Table B holds the same points as the rows below and some others, measured another way and shuffled. Each row below is followed by which row of B it is.
B, 72 rows:
[[ 248 -292   94  172   52 -181   24  154  -87 -250 -123  -45  143   63
   279 -213   39 -308  -82 -300   20  160 -183  135  151]
 [-141  -23  -33   -7   99  170  -24 -165  -76  -14   -3    4   47  -81
  -292   48   61  -68  212  227  -24 -110   30 -223  -77]
 [ -74 -104  -14  -63  100   -9   39 -165  116   82   14   94   89  -29
  -183   30  176  -30   68   -3   30  -96   32  -68   70]
 [ -75   45  -94 -171   84 -177  -19  102  -38  -53  -71   80  308  -81
   -43   34  -84 -118 -146 -244   -1  174   -7  137  227]
 [ -36   -1  -98  119 -184   88   38  -21  -23 -265  -23   96  -71   84
  -216  -63   28 -315  116 -152  240 -128   67   -7 -156]
 [-352    8  -32  -37  228   60 -103 -381  -72   55  -19   -1  208  -50
  -502  183   87  -78  146  393 -195 -284  -57 -442 -123]
 [-130  -76   22    6  127  -74  -64 -160  -42  -76  -70  -32  199    2
  -178   38   39 -157   26   79  -91 -129  -99 -144   19]
 [ 116 -333  -64  133  322   99  115  -82   32   51  -61  139  247 -129
   -11 -142  459   13   78   87 -219  467  -51 -263  246]
 [-176  140 -141   51 -211  188   -5   -2 -179 -317  -59   -5  -28  -36
  -301  -32 -161 -244  204   47  154  -61  123  -56 -187]
 [-388   30 -123  -41  225  128  -31 -208 -297   -6  -49   16  322 -250
  -447   79  -91  -32  183  433 -291  126   -7 -503  -57]
 [-150  -51  -35 -142  159  132   74  -24 -177  139   26   28  138 -300
  -161   -3 -112  109  211  205  -86  187   89 -182   76]
 [ 115 -103   34  -96  -46 -179   31   25  224  -33  -29   56   34   88
    91  -41  109 -103  -78 -366  210 -109   15  330  196]
 [ 110 -118  -17  -64 -118 -160  108  107  156  -93  -41   84   56   18
   136 -128   42 -102  -61 -415  214   85   67  337  210]
 [ 133  -45  -45   67 -256 -120   33   94  173 -348 -111   10  -12  177
    96 -153   81 -274  -56 -427  273  -37   40  384  103]
 [  57 -214   60 -117  163 -270   82   49   46  110  -11  100  231  -79
   129  -64    5  -53 -126 -295   12  123  -63  126  271]
 [ 145 -151   50 -102  -40 -165   85   87  168   -9  -24   39   47    1
   185 -104   46  -42  -44 -358  181   34   36  345  244]
 [  68 -150   16 -149   71 -141  103   26  153  106   -5   96  128  -77
    89  -59   89   39  -40 -261   89  113   46  206  278]
 [-389   71  -38  -23  131   51 -137 -414  -45  -37  -31  -28  158   21
  -555  199   57 -146  147  380 -130 -427  -50 -403 -197]
 [ -75    4   -5 -100 -118 -248   -5   25   40 -177  -87   -8  150   46
     3  -37 -151 -190 -103 -300  130 -100   -7  249  115]
 [ -19 -170   44  -15  193   36    1 -222  113  128   26   62   52   -4
  -178   46  257  -29  117   93   -6 -173  -29 -151   40]
 [ 144   87  -27  -61  211  -72 -223  279 -203 -289 -209 -169  360  -20
   159   25  -58 -240 -152 -129 -149  290 -198  211  287]
 [-237  -52  -58   19   59  -45   -2 -230  -34  -65  -36   72  170   -9
  -323   36   43 -161   60   86  -50 -135  -20 -239  -67]
 [  38  -44   71  102  192   70 -192  -26 -203 -235 -144 -214  159   21
   -51   20   24 -241   96  200 -154  -74 -197 -115   -3]
 [ -86 -101   42 -168   57 -320   27  -93  157   84  -10   85  198   20
   -36   29   -5  -76 -142 -283   81 -155  -27  157  188]
 [-372   71  -34  -37   98   84  -95 -300 -165  -24   -3  -20  119  -64
  -504  160  -97 -147  194  349  -87 -336  -17 -391 -219]
 [-402  -16  -71  -10  123  102   19 -302 -211   41   17   60  170 -175
  -498   78  -94  -74  228  375 -142 -125   29 -500 -186]
 [ -98 -141  -33  150  138  248   16 -222 -104  -36    1   39   22  -66
  -325  -12  199 -116  284  314  -71  -57   -5 -405 -153]
 [ 155 -143   33 -118   33 -148   66  130  113   -6  -50   23  122  -45
   213 -104   49  -24  -63 -319  102  156   12  316  300]
 [ 224 -187   99  -92  269 -129  -42   85   77  101  -18   21  171   -6
   172    8  168  -77  -94 -223   11   49 -127  165  275]
 [ 300 -408  147  176  162 -143   95  175 -156  -53   -8   70   82  -18
   283 -211   22 -287  -36 -316   71  162 -177    8   94]
 [-149  -65  -16  -86   14 -153   45  -70  -24  -13  -21   62  167  -68
  -123  -11  -94 -107   -6 -108   30  -46    8  -14   63]
 [ -28    6   30 -253  -48 -255    3  -40  273   68   -4   53   87   61
    -3   62   10  -20 -116 -346  208 -236   55  371  219]
 [ -83  -57    5  -80  141   81  -16 -139    7   80   10   11   74  -80
  -190   57   91   -6  143  135  -13 -103   17 -111   34]
 [-100   61   11 -107  -31  -12  -79 -153  122  -47  -10  -27  -12   81
  -219  105   33 -119   76  -26  147 -378   25   87  -28]
 [ -91 -126  -38   47  -63   84  131  -72  -73  -64   18   87  -14 -100
  -160 -107  -28 -106  191    1  105   16   97 -124  -73]
 [  14 -147   19   23  147   89   13  -96  -20   21   -7   18   67  -64
  -109  -15  148  -67  141   94  -19   -4  -23 -137   40]
 [  65  -92  -29  -30  -95 -107   68   35  136 -117  -44   76   50   45
    38  -91   75 -137  -31 -314  184   14   49  235  138]
 [ 207 -166   89  -62    1 -206   19   91  176  -51  -55   -3   57   79
   227  -91   89 -124  -94 -388  167  -43  -49  360  246]
 [-204  -34  -22  -47  234  164  -59 -271  -50   86   -6  -12  139 -111
  -356  115  145   15  210  371 -159 -123   -9 -340  -32]
 [-216  -60  -11  -64  119  -26   23 -103 -183   27   -6   28  194 -159
  -218   21 -144  -83   97  113  -79   -5  -13 -223  -16]
 [-228  -90    3  -11  277  161  -56 -417   42  165   30   41   95  -45
  -463  162  278    2  226  420 -142 -297  -29 -448 -103]
 [ -16 -104   42   40   80  -58  -34   -4 -139 -152  -87  -82  162  -34
   -14  -57  -67 -181   45    1  -51   12  -96  -40   44]
 [ 187 -199   12    6  -68 -153  115   91  183 -101  -44   89   44   51
   179 -160  141 -125  -60 -408  194  105   26  306  223]
 [-110  -87  -49   -8  -37 -181   51  -86   56 -115  -54   99  171   26
  -120  -46   22 -188  -63 -204   60  -36   -4   20   66]
 [  -8 -168   11  -66  173 -151   63   12  -53  105   30  157  193  -85
   -46  -13    0 -130  -58 -190   26   60  -45  -57  113]
 [-106 -279  100  169  250  116   33 -186 -321   45   37    3   78 -147
  -222  -42  -37 -175  253  326 -146  -87 -128 -533 -202]
 [-117    7   44 -141   63  -19  -71 -219  146   66    4  -26   20   36
  -223  130   82  -32   91   59   73 -382   15   22   14]
 [ 191  -95  -11  143 -209  -98   23  223  -48 -445 -155  -73   34   99
   223 -230  -67 -339  -30 -375  183  140  -40  323   91]
 [-137  -65   61  -96  234   93  -72 -306   80  203   52    6   39  -28
  -325  171  183   14  180  262  -37 -361  -21 -232  -42]
 [-144  -32  -33    9  175  163  -74 -244  -16    2  -25  -10   93  -33
  -333   94  188  -69  187  291  -95 -151  -21 -275  -54]
 [-135  -83   29    4  137  100  -49 -330   95   85   43   41   -8   43
  -363  123  225  -90  185  215   23 -393  -15 -255 -126]
 [ 169 -324  150   25  -57 -180  181  137  -52   10   40   60  -39  -67
   251 -219 -167 -140   35 -359  223   14  -11  173   80]
 [-129  -36  -18  -81   82   65    3 -161   17   40   -3   10   74  -82
  -222   41   63   -5  151  131   -6 -101   46 -107   26]
 [-184  -10   43 -143   89  -89  -32  -98  -97   61    7  -11  139  -93
  -183   83 -179  -77   56   34    8 -199  -23  -68    3]
 [ -40  -20   61   49  241  112 -205 -234  -22  -69  -61 -119   84   98
  -269  149  216 -194  129  280 -102 -351 -160 -225  -85]
 [ -99  -91  -17  -70 -108 -256   85  -44   97  -83  -31   94  133   23
   -44  -67  -72 -152  -85 -315  144  -72   31  159  100]
 [-102  -97  -34  -46  -71 -244   77  -58   88  -87  -43  110  165   30
   -65  -63  -18 -163  -94 -289  104  -42   14  107  101]
 [ 125 -151   63  -73  165 -149   22  236 -200    4  -24   23  205 -134
   181  -74 -177 -157  -68 -250   19  216 -101  106  184]
 [-248  -29  -75  -44   31   -9   66  -79 -184  -41  -21   62  190 -173
  -247  -23 -166  -91  108   85  -49   79   42 -205  -25]
 [ 194   10   63 -102  179 -221 -224  164   43 -233 -213 -213  320   98
   254   24   66 -177 -207 -224  -95   73 -217  378  374]
 [ 195 -296  -10   41  138  -35  183  193 -106   60   31  201  118 -166
   156 -186   55 -106    8 -289   78  396    3    5  179]
 [ -29 -229   28  -64  385   78   45 -133  -57  247   13   54  230 -225
   -98    8  201  119  137  238 -222  196  -48 -288  180]
 [ 101    9  -54  -74  257 -102 -140  209 -140 -177 -174  -69  404  -69
   118   11   28 -171 -164 -129 -178  364 -165  125  324]
 [ -41 -102   -1 -136  144 -222   38   20   -1  104   18  155  229  -66
   -43   32  -34 -117 -126 -262   45   23  -42   46  156]
 [-178  -32   26   55  218  139 -180 -512  199   33  -10  -32   16  180
  -509  231  436 -133  183  387  -73 -601  -93 -357 -169]
 [ -84 -112   -3   16  120  161   34 -140  -85   48   23   28   32 -118
  -218   -1   69  -39  228  197  -21  -48   28 -234  -50]
 [  10  -30  -40   62   80    7  -98 -150  132 -137  -56   55   72  169
  -222   76  300 -259   -2  -63   68 -227  -68  -35  -12]
 [ -18  -59   79  132  246   29 -242 -186 -106 -223 -157 -211  200  117
  -157   87  170 -274   65  268 -213 -236 -254 -218  -40]
 [-114  -19    2   40   20  -51  -77  -65 -125 -204  -92  -71  149   27
  -149    2  -75 -250   37   19  -17 -123  -82  -75  -41]
 [  96 -133   32  -57 -199 -161  134   83  138  -80   14   89  -64   37
   114 -138  -62 -134  -10 -434  318  -78   93  339  101]
 [-146  -88   16  -60  113  -64   12  -86 -119   10  -30   -4  186 -123
  -134    0  -95  -68   67   66  -69  -10  -30 -121   46]
 [  92 -138  -39  -55   81  -32   95   87   19   59   27  177   87  -80
     5  -57   80  -98   -5 -255  132  155   40   73  142]]
Rows of B count from 0, top down.

[  -4    0 -152  136 -182  167  -59 -251   69  365  161  -95  -65 -315
  -10  144  149  -16  -36 -468   25  137   43   80   48   43   -6]  40
[  31   -6  121  222   17  225  -14   37   68  -71 -249 -104  117 -125
 -124  103  151   27   99 -154   98  -21 -156   84 -182  100  138]  55
[ 298  147  412  169  337   98 -199  334   18  -45 -378  -96 -132   47
    3   -8 -183  578  246  224   26 -289  -85  -96 -475   82 -371]  4
[ -22   17   82  172    1  140  -17   53   -9 -100 -198   11  133  -66
 -157   39  133  -65   79  -27   81   -3 -109   26 -154  117  225]  30
[ 116  130   52   97  107  103 -130  -29   21  223  -89  -77 -146 -125
  -19   62   14  312  126  -70  -38  -42   25  -29 -204   50  -97]  36
[ 172  101 -102  -37  -35   19   -1   46 -132  312   64   -5   79 -168
 -120  -58  217   35   98 -225   23  174   47 -130  -88  -21  -23]  46
[-282  -20   73  194 -142 -134 -127   55  -30 -197  170 -242   35  188
  309  369  134 -171 -316   62   74 -303  186  130   93  120   51]  45
[ -45   91  -93   53  -22  -25 -154 -168  -25  290  167  -80 -219  -72
  113  158   47  150  -58  -78  -72  -43  204    2   10   41  -57]  35
[  72 -280  274  145  158  102 -282   65  -83  -86 -131  224 -196  250
    8 -139 -267  108   14  216   10 -156  132 -122    5   97 -206]  26
[-165  -33  200   10   73 -218  -94  229 -245  -86  130  -82    3  263
  212  219  185  -73 -141  264  -31 -286  213  178   64   63   35]  51
[  24  194   34  309 -156  190  -24   31  170  -42 -162 -184  142 -281
  -67  177   83   50   31 -258  183  -38 -211    1 -316  150   64]  21
[ 293  221  119  134  160   56 -192  125   80  129 -190 -185 -144  -19
   63   19 -128  518  126   12   22 -135   30 -281 -359   41 -378]  13
[  57  176 -143   26 -102  -98  -99   -7  -57  232  174 -131  -34  -51
  102   87  108   86  -76 -111   20   21  174 -203  -68   11 -111]  37
[ -23  198 -163  222 -254   48  -54  -52  133   -9   18 -233  137 -153
   49  184  140  -58 -124 -250  158   17  -17 -180 -147  102   61]  6
[-121 -442   84  161  -12  207 -113  -83  -97 -246 -163  274   76  226
 -168 -132   15 -376  -39   64   68   58   47  -36  224  102  303]  14
[ -70    4 -113    4   12   92  -73 -252  -81  362   87   81 -178 -183
  -98   53  149   41   81 -148 -112  111  109  136   50   40  181]  16
[   7  143  135   89  117   51 -130   14  -72  175  -65   87 -181 -141
  -70   41  -30  258  154   99  -52 -103   -6  107 -239  115   26]  71
[ 138  133 -249  104 -190  -32 -140  -87   86  198  159 -282   -8  -15
  189  111   71   93 -177 -282   80   54  209 -403  -17  -15 -248]  54
[ -29 -257  117  251  -65  -52 -311  136   16 -481  -76  -32   18  546
  255   -6 -239 -152 -314  295  158 -256  247 -457  105  108 -196]  0
[ 109 -352  298  280  105  343 -106  128   22 -353 -463  182  158  133
 -248 -183  -78 -126  128   36  160  -17 -180  -89  -86  129  111]  56
[-177  101  -27 -110  174  -67  -67 -148 -259  277   47  267 -240  -38
 -154   -4  143   63  175  265 -217   11  144  210  -13   78  405]  10
[  62  -57   97  157   77  185   -5   57   18 -100 -282  -76  138    0
 -129   36  176   -7  106  -68   59    8  -92  -10 -115   57  164]  24
[-307  105 -324   47 -264  -16  -97 -448  -26  414  390   43 -229 -274
   53  221  151 -144 -147 -245  -92  110  220  156  166   99  286]  61
[ -16   13 -133  239 -182  252   -1 -198  160   88  -81 -164  112 -258
  -86  149  195  -91  -18 -415  106  131  -92    5  -54   78  178]  5
[-118 -312  164   61  183  -26 -164   94 -206 -388 -224  263    3  532
  -58 -155  -42 -206  -36  512  -22 -133  178 -183  140   91  266]  57
[  35  178 -177   96  -67   80 -113 -238   85  394  112 -170 -180 -244
   54  164   96  225    0 -284  -44   58  117  -30  -77   32  -59]  49
[ 194 -321  143  252   -1  338  -61  106   48 -271 -394  104  251   90
 -249 -207   -6 -178   93 -140  193  118 -161 -257  -54   73   56]  17
[  57   64   27  103   37   49 -170  -70    3  223   31  -56 -193  -75
   63   89  -36  240   20  -66  -36  -69  116  -39  -99   51 -155]  42
[ 153  226  105  126  160 -129 -262  180   43 -113 -146 -221 -153  284
  227   76 -178  428  -38  328   10 -289  187 -399 -280   66 -312]  47
[   9 -477  407  166  320  276 -150  157 -153 -481 -557  451   49  388
 -333 -317 -145 -154  211  449   30  -75  -95  -31   -7  146  311]  58
[-140  -24   38  141   28  102  -34  -67  -18  -85 -151  -17   44    9
  -83  125  182  -81   31   31   -8  -45  -15  128  -43  101  331]  39
